Below are the code and all the weights of a small trained network. Each question names an input and a class and asks about switching units off, where a switched-off unit gives its printed mean instead of its output.

import numpy as np


def w(rows, s, z=0):
    codes = np.array(rows[::2]) - 128.0
    scale = np.full(codes.shape[1], s)
    scale[-1] = z or s
    return codes * scale


def norm(h):
    return h / np.sqrt((h * h).mean(-1, keepdims=True) + 1e-5)


def f(y):
    return np.maximum(y, 0)


def log_softmax(a):
    a = a - a.max(-1, keepdims=True)
    return a - np.log(np.exp(a).sum(-1, keepdims=True))


def net(x, mask):
    res = np.array(x, float).reshape(1, 5) / 4 @ E
    u = 0
    for l in range(3):
        y = f(norm(res) @ A[l][:, :-1].T + A[l][:, -1])
        res = res + np.where(mask[u : u + 10], y, B[l][:, -1]) @ B[l][:, :-1]
        u += 10
    return log_softmax(norm(res)[-1] @ U[:, :-1].T + U[:, -1])


A, B = {}, {}
E = w([
[66,77,136],'x0',
[121,121,3],'x1',
[110,195,117],'x2',
[127,128,129],'x3',
[129,128,128],'x4',
],0.011)
A[0] = w([
[96,118,162,68],'L0N1',
[178,108,154,25],'L0N2',
[121,79,162,2],'L0N3',
[175,115,188,61],'L0N4',
[98,175,154,126],'L0N5',
[250,136,35,77],'L0N6',
[181,171,154,94],'L0N7',
[95,175,123,175],'L0N8',
[131,70,155,77],'L0N9',
[136,174,140,75],'L0N10',
],0.021,0.0073)
B[0] = w([
[119,150,181,158],'L0N1',
[156,137,72,146],'L0N2',
[153,134,157,152],'L0N3',
[147,151,73,187],'L0N4',
[85,93,140,172],'L0N5',
[7,118,134,254],'L0N6',
[200,152,112,189],'L0N7',
[140,171,133,185],'L0N8',
[159,136,132,177],'L0N9',
[117,206,148,154],'L0N10',
],0.016,0.0091)
A[1] = w([
[121,7,92,92],'L1N1',
[98,131,69,186],'L1N2',
[116,118,87,86],'L1N3',
[82,90,145,164],'L1N4',
[149,53,161,138],'L1N5',
[119,135,143,56],'L1N6',
[143,151,97,151],'L1N7',
[100,12,88,2],'L1N8',
[88,158,94,115],'L1N9',
[93,122,47,177],'L1N10',
],0.019,0.0059)
B[1] = w([
[80,95,128,205],'L1N1',
[180,107,104,235],'L1N2',
[134,136,193,159],'L1N3',
[154,208,127,223],'L1N4',
[189,57,142,185],'L1N5',
[105,170,161,130],'L1N6',
[141,142,122,166],'L1N7',
[23,5,143,196],'L1N8',
[152,92,103,212],'L1N9',
[197,142,88,254],'L1N10',
],0.014,0.0083)
A[2] = w([
[193,55,117,172],'L2N1',
[97,69,172,238],'L2N2',
[96,90,139,89],'L2N3',
[137,156,182,133],'L2N4',
[9,46,112,2],'L2N5',
[154,26,135,68],'L2N6',
[218,43,110,161],'L2N7',
[125,185,102,150],'L2N8',
[53,146,162,91],'L2N9',
[166,156,135,121],'L2N10',
],0.012,0.0067)
B[2] = w([
[199,81,145,238],'L2N1',
[86,99,181,250],'L2N2',
[113,148,85,152],'L2N3',
[97,114,102,181],'L2N4',
[58,147,105,199],'L2N5',
[67,134,252,188],'L2N6',
[199,75,101,253],'L2N7',
[156,60,172,213],'L2N8',
[82,119,155,154],'L2N9',
[121,106,92,176],'L2N10',
],0.011,0.006)
U = w([
[217,120,85,254],'0',
[189,69,201,72],'1',
[42,110,97,104],'2',
[93,41,134,92],'3',
[175,252,160,115],'4',
[73,187,219,96],'5',
[116,204,44,97],'6',
],0.029,0.0077)

Each question gives the input, the list of numbers given to net, and the class t.
The units are the neurons (one row each of A and B). Each row of codes is followed by its name. A weight is (code - 128) times the scale printed after its matrix; where a second scale follows, it is the last column's (A, B and U).
mask holds one flag per neuron, layer by layer. A switched-off neuron (its flag False) gives its mean, the last column of its row in B, instead of its output. The means were averaged over made-up inputs and are rounded, as every weight is.
A unit's drop is (log p(t) with every unit on - log p(t) with that unit switched off) / (log p(t) with every unit on - log p(t) with every unit switched off).
The circuit of an input: a set's keep is (log p(t) with only the set's units on - log p(t) with every unit switched off) / (log p(t) with every unit on - log p(t) with every unit switched off). Starting from the 12 units with the biggest drops (on a tie, the unit counted first), units are removed one at a time, each time the one whose removal leaves the highest keep (on an exact tie, the one counted first), for as long as the keep stays at least 0.8.
units of the circuit, in order: the units of the circuit, biggest drop first
unit that matters most: the unit with the biggest drop
k most important neurons: the k neurons with the biggest drops, biggest first
top k neurons in layer l: the k neurons of layer l with the biggest drops, biggest first
input [8,5,3,2,4], class 0: unit that matters most -> L1N10
input [0,-4,1,-2,0], class 4: 2 most important neurons -> L1N8, L0N6
input [-4,4,5,0,-3], class 6: units of the circuit, in order -> L0N6, L1N8, L1N10
input [2,-1,-1,3,-3], class 1: 3 most important neurons -> L0N6, L1N10, L0N7
input [-1,2,1,-4,-5], class 6: top 2 neurons in layer 2 -> L2N2, L2N6
input [6,0,0,6,5], class 1: 3 most important neurons -> L0N6, L1N5, L0N10
input [2,-5,5,0,2], class 5: top 2 neurons in layer 1 -> L1N10, L1N4
input [-6,4,5,7,5], class 6: 2 most important neurons -> L0N6, L1N8
input [3,-2,1,0,4], class 5: 2 most important neurons -> L0N1, L1N10
input [-8,1,7,8,-7], class 6: top 2 neurons in layer 0 -> L0N6, L0N1
input [0,1,1,5,-4], class 6: top 3 neurons in layer 0 -> L0N6, L0N7, L0N4
input [6,0,-7,7,8], class 1: 3 most important neurons -> L0N6, L1N5, L0N3
input [0,-6,6,-7,1], class 4: 2 most important neurons -> L0N6, L1N8
input [7,3,7,-5,-7], class 0: units of the circuit, in order -> L0N6
input [4,-1,1,-4,-3], class 5: top 2 neurons in layer 0 -> L0N1, L0N7
input [-1,-6,6,7,-2], class 4: 3 most important neurons -> L0N6, L1N8, L0N7
input [-3,-7,8,-1,-6], class 4: 3 most important neurons -> L0N6, L0N7, L1N8
input [0,6,-1,8,8], class 2: top 3 neurons in layer 0 -> L0N6, L0N7, L0N4
input [6,-2,-2,-8,-8], class 1: 2 most important neurons -> L0N6, L1N10
input [-8,0,2,-8,-6], class 4: units of the circuit, in order -> L0N10
input [0,0,1,1,-2], class 4: top 3 neurons in layer 2 -> L2N2, L2N6, L2N5
input [8,0,5,-4,-4], class 5: 2 most important neurons -> L0N4, L0N1
input [-2,3,1,2,-7], class 6: top 3 neurons in layer 0 -> L0N6, L0N5, L0N8
